Below is a small trained network, with its code and all its weights. Each question gives an input and a class and asks what happens when units are switched off, that is, made to give their printed mean instead of their output.

import numpy as np


def w(rows, s, z=0):
    codes = np.array(rows[::2]) - 128.0
    scale = np.full(codes.shape[1], s)
    scale[-1] = z or s
    return codes * scale


def f(y):
    return y / 2 * (1 + np.tanh(0.7978845608 * (y + 0.044715 * y**3)))


def log_softmax(a):
    a = a - a.max(-1, keepdims=True)
    return a - np.log(np.exp(a).sum(-1, keepdims=True))


def net(x, mask):
    res = np.array(x, float).reshape(1, 6) / 4 @ E
    y = f(res @ A[0][:, :-1].T + A[0][:, -1])
    res = res + np.where(mask, y, B[0][:, -1]) @ B[0][:, :-1]
    return log_softmax(res[-1] @ U[:, :-1].T + U[:, -1])


A, B = {}, {}
E = w([
[65,110,6,198,53,97],'x0',
[130,128,129,128,130,129],'x1',
[139,140,119,102,109,120],'x2',
[243,182,54,197,190,78],'x3',
[218,3,173,166,62,97],'x4',
[79,61,100,57,224,20],'x5',
],0.0053)
A[0] = w([
[166,174,134,148,68,216,90],'neuron 1',
[105,74,96,58,185,41,157],'neuron 2',
[182,49,161,159,81,114,65],'neuron 3',
[153,177,147,170,76,198,98],'neuron 4',
[158,169,136,158,78,205,92],'neuron 5',
[56,241,97,107,163,168,145],'neuron 6',
[77,102,160,206,174,168,252],'neuron 7',
[56,241,101,106,161,163,139],'neuron 8',
[160,174,145,158,68,198,91],'neuron 9',
[158,173,155,174,77,192,89],'neuron 10',
[202,145,226,43,198,163,124],'neuron 11',
[110,76,102,56,191,38,171],'neuron 12',
[159,177,141,152,64,186,102],'neuron 13',
[226,164,92,197,191,96,122],'neuron 14',
[195,146,236,69,203,159,130],'neuron 15',
[180,47,152,161,92,129,81],'neuron 16',
[48,69,191,99,93,191,101],'neuron 17',
[60,110,2,182,50,71,198],'neuron 18',
[185,44,151,149,75,120,88],'neuron 19',
[226,172,97,201,191,90,115],'neuron 20',
[50,79,196,93,79,176,93],'neuron 21',
],0.0061,0.0025)
B[0] = w([
[87,138,163,174,181,62,172],'neuron 1',
[67,199,230,228,168,79,221],'neuron 2',
[171,48,81,95,202,100,174],'neuron 3',
[87,129,170,163,189,52,169],'neuron 4',
[85,132,170,166,187,54,164],'neuron 5',
[249,9,113,69,232,110,231],'neuron 6',
[190,158,151,48,65,118,183],'neuron 7',
[235,8,117,76,242,107,226],'neuron 8',
[79,140,168,172,184,58,167],'neuron 9',
[77,150,161,160,182,58,166],'neuron 10',
[96,121,84,190,105,232,240],'neuron 11',
[79,180,212,232,148,98,230],'neuron 12',
[93,130,180,166,172,63,165],'neuron 13',
[57,182,32,37,35,98,226],'neuron 14',
[96,129,70,185,91,238,238],'neuron 15',
[179,56,85,87,187,90,172],'neuron 16',
[70,165,43,48,68,78,193],'neuron 17',
[174,114,154,197,103,253,252],'neuron 18',
[192,53,109,94,213,106,182],'neuron 19',
[52,185,41,46,54,93,227],'neuron 20',
[63,158,34,50,77,83,192],'neuron 21',
],0.0056,0.0037)
U = w([
[77,173,221,207,173,32,79],'0',
[217,31,104,61,198,105,79],'1',
[73,197,49,33,46,89,78],'2',
[159,146,157,127,103,144,254],'3',
[129,132,117,202,101,254,95],'4',
],0.0098,0.0047)

Each question gives the input, the list of numbers given to net, and the class t.
The units are the neurons (one row each of A and B). Each row of codes is followed by its name. A weight is (code - 128) times the scale printed after its matrix; where a second scale follows, it is the last column's (A, B and U).
mask holds one flag per neuron, in row order. A switched-off neuron (its flag False) gives its mean, the last column of its row in B, instead of its output. The means were averaged over made-up inputs and are rounded, as every weight is.
A unit's drop is (log p(t) with every unit on - log p(t) with that unit switched off) / (log p(t) with every unit on - log p(t) with every unit switched off).
The circuit of an input: a set's keep is (log p(t) with only the set's units on - log p(t) with every unit switched off) / (log p(t) with every unit on - log p(t) with every unit switched off). Starting from the 12 units with the biggest drops (on a tie, the unit counted first), units are removed one at a time, each time the one whose removal leaves the highest keep (on an exact tie, the one counted first), for as long as the keep stays at least 0.8.
circuit, biggest first: the units of the circuit, biggest drop first
most important unit: the unit with the biggest drop
top k neurons: the k neurons with the biggest drops, biggest first
drop of u: that unit's drop, to one decimal
input [2,4,-3,2,-5,3], class 1: circuit, biggest first -> [neuron 6; neuron 8]
input [7,-6,4,4,-1,6], class 4: most important unit -> neuron 18
input [-1,-8,4,2,-7,-5], class 1: circuit, biggest first -> [neuron 6; neuron 8]
input [-8,5,5,-6,-5,5], class 4: circuit, biggest first -> [neuron 11; neuron 15]
input [-6,-4,-1,-8,-4,-1], class 2: top 2 neurons -> [neuron 17; neuron 21]
input [4,-8,0,1,2,-4], class 0: top 2 neurons -> [neuron 15; neuron 11]
input [2,-3,1,2,-8,-5], class 1: top 2 neurons -> [neuron 6; neuron 8]
input [5,5,2,2,-1,5], class 0: top 4 neurons -> [neuron 2; neuron 12; neuron 15; neuron 11]
input [1,-5,-7,-1,-2,8], class 0: top 2 neurons -> [neuron 2; neuron 12]
input [-1,-4,-3,-8,8,-3], class 1: top 2 neurons -> [neuron 19; neuron 3]
input [7,-5,-2,1,5,7], class 0: top 2 neurons -> [neuron 2; neuron 12]
input [-3,-3,0,4,-8,-6], class 1: top 2 neurons -> [neuron 6; neuron 8]
input [-3,8,6,-8,6,1], class 2: drop of neuron 21 -> 0.4
input [6,-8,-3,2,-2,0], class 4: drop of neuron 17 -> 0.1
input [5,-4,-2,3,2,-5], class 0: drop of neuron 9 -> 0.2
input [-2,-3,4,5,-1,6], class 0: circuit, biggest first -> [neuron 2]
